[[153, 104, 106, 150], [109, 144, 143, 107], [114, 146, 146, 112]] 109
[[125, 140, 106, 130], [132, 105, 135, 135], [124, 145, 115, 114]] 132
[[152, 148, 149, 102], [141, 142, 139, 115], [106, 112, 105, 145]] 141
[[113, 148, 157, 129], [143, 108, 103, 128], [140, 104, 101, 131]] 143
[[134, 126, 129, 145], [135, 133, 127, 113], [125, 129, 109, 98]] 135
[[134, 127, 129, 133], [106, 141, 123, 106], [127, 129, 128, 126]] 106
[[153, 117, 150, 129], [139, 125, 154, 130], [139, 130, 152, 131]] 139
---
array([[103, 123, 119, 100],
       [109, 116, 124, 102],
       [104, 118, 122, 103]]) value 118

array([[119, 123, 101, 110, 106],
       [135, 141, 157, 153, 142],
       [117, 121, 103, 105, 111]]) value 103

array([[148, 135, 133, 150, 146],
       [143, 133, 132, 145, 142],
       [143, 133, 132, 145, 142]]) value 132

array([[156, 123, 124, 153, 121, 120],
       [109, 149, 103, 129, 115, 133],
       [121, 112, 124, 127, 127, 104]]) value 127

array([[140, 123, 151, 158, 148],
       [134, 147, 155, 142, 143],
       [131, 115, 120, 132, 128]]) value 120

array([[109, 132, 120, 110],
       [153, 130, 143, 152],
       [151, 129, 142, 150]]) value 129

array([[101, 114, 114, 140, 144, 137],
       [102, 116, 110, 139, 148, 126],
       [108, 115, 112, 137, 147, 131]]) value 137

array([[150, 136, 137, 127],
       [146, 121, 141, 112],
       [116, 139, 113, 131]]) value 139

array([[155, 104, 146, 102, 141, 125],
       [156, 105, 147, 104, 138, 123],
       [107, 153, 114, 153, 122, 136]]) value 153
---
[[133 131 116 111 118]
 [125 132 146 149 144]
 [118 139 151 149 150]] => 146, 151

[139 125 125 154 122] => 125, 154

[128 126 130 142 129 142 156] => 142, 156

[110 150 144 110 146 107 128] => 110, 150

[[132 131 138 115 124 140 126]
 [137 126 129 158 133 131 129]
 [144 125 129 121 123 132 130]] => 158, 158

[[140 111 112 151 151 115 119]
 [153 127 130 124 127 109 110]
 [116 127 111 145 125 137 119]] => 124, 153

[123 136 129 104 106 132 107] => 104, 136
---
{"in": [[118, 156, 126, 144], [139, 139, 133, 105]], "out": 144}
{"in": [[101, 110, 114, 126, 139], [119, 145, 126, 113, 113], [118, 113, 136, 141, 121]], "out": 141}
{"in": [140, 140, 129, 148, 151, 111], "out": 148}
{"in": [[130, 127, 132, 137, 131, 144, 123], [126, 115, 113, 123, 150, 127, 149], [121, 120, 119, 126, 140, 125, 139]], "out": 149}
{"in": [113, 128, 124, 158], "out": 128}
{"in": [150, 140, 133, 104], "out": 140}
{"in": [[114, 127, 134, 142, 137, 154], [109, 123, 126, 136, 123, 136]], "out": 142}
{"in": [[133, 112, 152, 127], [126, 100, 135, 145]], "out": 145}
{"in": [131, 136, 153, 127, 113, 116], "out": 136}
{"in": [139, 139, 150, 136, 120, 127, 145], "out": 145}
---
[ 99 108 140 124 104 114 115] out 115, 99

[117 126 150 127] out 127, 117

[122 157 143 121 105 132 112] out 112, 122

[[133 119 105 132 101 120 122]
 [132 121 156 132 150 112 122]] out 122, 132

[141 130 128 102] out 102, 141

[[128 120 131 103 103 124 127]
 [147 148 104 132 104 145 143]] out 127, 147

[[149 101 138 148 137]
 [107 155 125 129 121]
 [146 130 118 137 135]] out 137, 146

[114  99 138 124] out 124, 114

[128 105 123 118] out 118, 128

[[143 147 141 131 146 132 128]
 [148 149 137 129 150 131 127]] out 128, 148
---
array([119, 103, 155, 105, 100]) --> 103

array([[121, 153, 121, 108, 112],
       [114, 120, 135, 135, 119],
       [136, 113, 122, 132, 141]]) --> 153

array([143, 143, 149, 130, 139, 120, 151]) --> 143

array([[128, 128, 128, 129, 135],
       [147, 131, 128, 153, 139],
       [149, 130, 129, 153, 139]]) --> 128

array([[111, 128, 128, 117, 134, 120],
       [137, 144, 150, 123, 122, 116]]) --> 128

array([[117, 138, 109, 114],
       [122, 125, 151, 156],
       [137, 122, 117, 110]]) --> 138

array([151, 133, 128, 139]) --> 133

array([109, 111, 119, 113, 113, 154]) --> 111

array([ 99, 134, 129, 156, 109, 132]) --> 134

array([[128, 142, 146, 129, 127, 128],
       [149, 131, 128, 128, 129, 128]]) --> 142
---
[150 152 116 104 112 148 108] Out: 104, 152

[127 135 119 133 136 121 103] Out: 133, 136

[122 129 100 110 128 139 157] Out: 110, 157

[135 101 153 140 127 142  99] Out: 140, 153

[145 147 148 147 151 147 143] Out: 147, 151

[124 116 120 128 115 144 103] Out: 128, 144

[[122 150 109 117 146]
 [105 128 108 118 126]
 [115 145 112 119 139]] Out: 108, 150
---
[145 158 137 131 152 137 119] yields 145
[149 127 101 123 124] yields 149
[103 120 113 132 124] yields 103
[140 134 126 117 146 106] yields 140
[103 135 128 135 109 133 138] yields 103
[128 149 125 130] yields 128
[132 146 149 119 139 128 127] yields 132
---
((154, 135, 134, 120, 140, 106, 123), (114, 105, 117, 111, 111, 132, 143), (156, 151, 143, 134, 138, 122, 124)) Answer: 105
((103, 106, 138, 147, 154, 119), (146, 155, 122, 148, 147, 130)) Answer: 103
(119, 121, 138, 100, 131, 142, 133) Answer: 100
(138, 102, 106, 116) Answer: 102
((112, 139, 112, 138, 147, 138), (144, 125, 125, 149, 144, 109)) Answer: 109
(144, 157, 131, 124) Answer: 124
